Below are the code and all the weights of a small trained network. Each question names an input and a class and asks about switching units off, where a switched-off unit gives its printed mean instead of its output.

import numpy as np


def w(rows, s, z=0):
    codes = np.array(rows[::2]) - 128.0
    scale = np.full(codes.shape[1], s)
    scale[-1] = z or s
    return codes * scale


def f(y):
    return np.maximum(y, 0)


def log_softmax(a):
    a = a - a.max(-1, keepdims=True)
    return a - np.log(np.exp(a).sum(-1, keepdims=True))


def net(x, mask):
    res = np.array(x, float).reshape(1, 5) / 4 @ E
    y = f(res @ A[0][:, :-1].T + A[0][:, -1])
    res = res + np.where(mask, y, B[0][:, -1]) @ B[0][:, :-1]
    return log_softmax(res[-1] @ U[:, :-1].T + U[:, -1])


A, B = {}, {}
E = w([
[190,169,81,143,73,46,128],'x0',
[91,217,45,175,114,201,1],'x1',
[180,124,148,18,234,90,50],'x2',
[23,76,132,161,74,41,50],'x3',
[109,48,30,72,131,173,160],'x4',
],0.0091)
A[0] = w([
[136,140,128,60,186,101,46,29],'N0',
[145,132,87,122,103,92,125,159],'N1',
[101,168,33,149,191,164,75,29],'N2',
[107,133,147,174,136,50,108,251],'N3',
[219,142,45,163,121,10,133,229],'N4',
[58,95,119,149,98,52,83,56],'N5',
[94,87,185,153,180,189,113,31],'N6',
[180,201,144,100,102,176,169,155],'N7',
[113,174,120,190,124,176,87,69],'N8',
[105,125,138,60,205,90,100,164],'N9',
[65,129,127,192,81,160,191,20],'N10',
[148,58,185,106,122,95,185,137],'N11',
[128,54,76,91,125,127,167,216],'N12',
[146,180,245,137,112,118,113,166],'N13',
],0.012,0.002)
B[0] = w([
[220,139,82,122,69,182,171,232],'N0',
[77,146,156,134,162,160,85,166],'N1',
[95,166,119,142,179,53,190,241],'N2',
[87,103,85,109,148,157,132,205],'N3',
[116,155,135,191,126,214,133,227],'N4',
[136,40,112,115,212,167,135,219],'N5',
[124,167,118,254,139,211,116,198],'N6',
[83,67,137,29,157,230,100,221],'N7',
[153,133,90,102,162,117,210,223],'N8',
[142,157,76,123,47,149,106,231],'N9',
[205,89,74,161,25,101,122,235],'N10',
[148,173,77,207,189,129,154,250],'N11',
[19,169,78,111,96,108,197,224],'N12',
[46,184,73,50,85,105,158,222],'N13',
],0.0087,0.011)
U = w([
[255,138,65,176,20,117,138,89],'0',
[132,229,93,204,178,47,191,93],'1',
[122,169,110,209,108,172,124,254],'2',
[99,53,116,77,133,179,134,188],'3',
[39,183,105,98,56,70,174,163],'4',
[151,112,157,157,102,117,102,72],'5',
[187,124,230,167,121,53,80,25],'6',
],0.0089,0.0024)

Each question gives the input, the list of numbers given to net, and the class t.
The units are the neurons (one row each of A and B). Each row of codes is followed by its name. A weight is (code - 128) times the scale printed after its matrix; where a second scale follows, it is the last column's (A, B and U).
mask holds one flag per neuron, in row order. A switched-off neuron (its flag False) gives its mean, the last column of its row in B, instead of its output. The means were averaged over made-up inputs and are rounded, as every weight is.
A unit's drop is (log p(t) with every unit on - log p(t) with that unit switched off) / (log p(t) with every unit on - log p(t) with every unit switched off).
The circuit of an input: a set's keep is (log p(t) with only the set's units on - log p(t) with every unit switched off) / (log p(t) with every unit on - log p(t) with every unit switched off). Starting from the 12 units with the biggest drops (on a tie, the unit counted first), units are removed one at a time, each time the one whose removal leaves the highest keep (on an exact tie, the one counted first), for as long as the keep stays at least 0.8.
circuit, biggest first: the units of the circuit, biggest drop first
most important unit: the unit with the biggest drop
k most important neurons: the k neurons with the biggest drops, biggest first
drop when u is switched off: that unit's drop, to one decimal
input [-1,-1,-5,0,-7], class 4: circuit, biggest first : [N13]
input [2,2,-4,-3,-6], class 4: circuit, biggest first : [N13 N11]
input [-3,-1,7,7,-7], class 0: 2 most important neurons : [N0 N9]
input [6,-2,0,-4,1], class 2: 2 most important neurons : [N4 N5]
input [5,-8,-5,-1,1], class 1: 4 most important neurons : [N11 N0 N12 N9]
input [1,-5,0,-5,6], class 4: 3 most important neurons : [N12 N5 N6]
input [4,-6,7,1,-1], class 0: 3 most important neurons : [N0 N9 N2]
input [-1,1,1,-5,0], class 3: circuit, biggest first : [N7 N11]
input [-6,3,7,7,5], class 0: 3 most important neurons : [N0 N9 N7]
input [-4,4,0,-1,6], class 4: 2 most important neurons : [N11 N12]
input [-6,-2,6,3,0], class 0: 2 most important neurons : [N0 N9]
input [6,-1,5,-7,2], class 3: 2 most important neurons : [N7 N10]
input [-7,-1,-2,2,4], class 2: 4 most important neurons : [N6 N13 N2 N7]
input [-4,-8,6,6,2], class 1: most important unit : N11
input [-8,-4,5,-1,7], class 2: circuit, biggest first : [N6 N11]
input [-6,0,6,0,4], class 0: circuit, biggest first : [N0 N9]
input [7,-6,5,3,7], class 2: drop when N10 is switched off : 0.0
input [1,3,0,8,-6], class 3: drop when N5 is switched off : 0.7
input [1,5,-2,8,0], class 3: drop when N5 is switched off : 0.7
input [3,4,-4,8,3], class 3: circuit, biggest first : [N5]
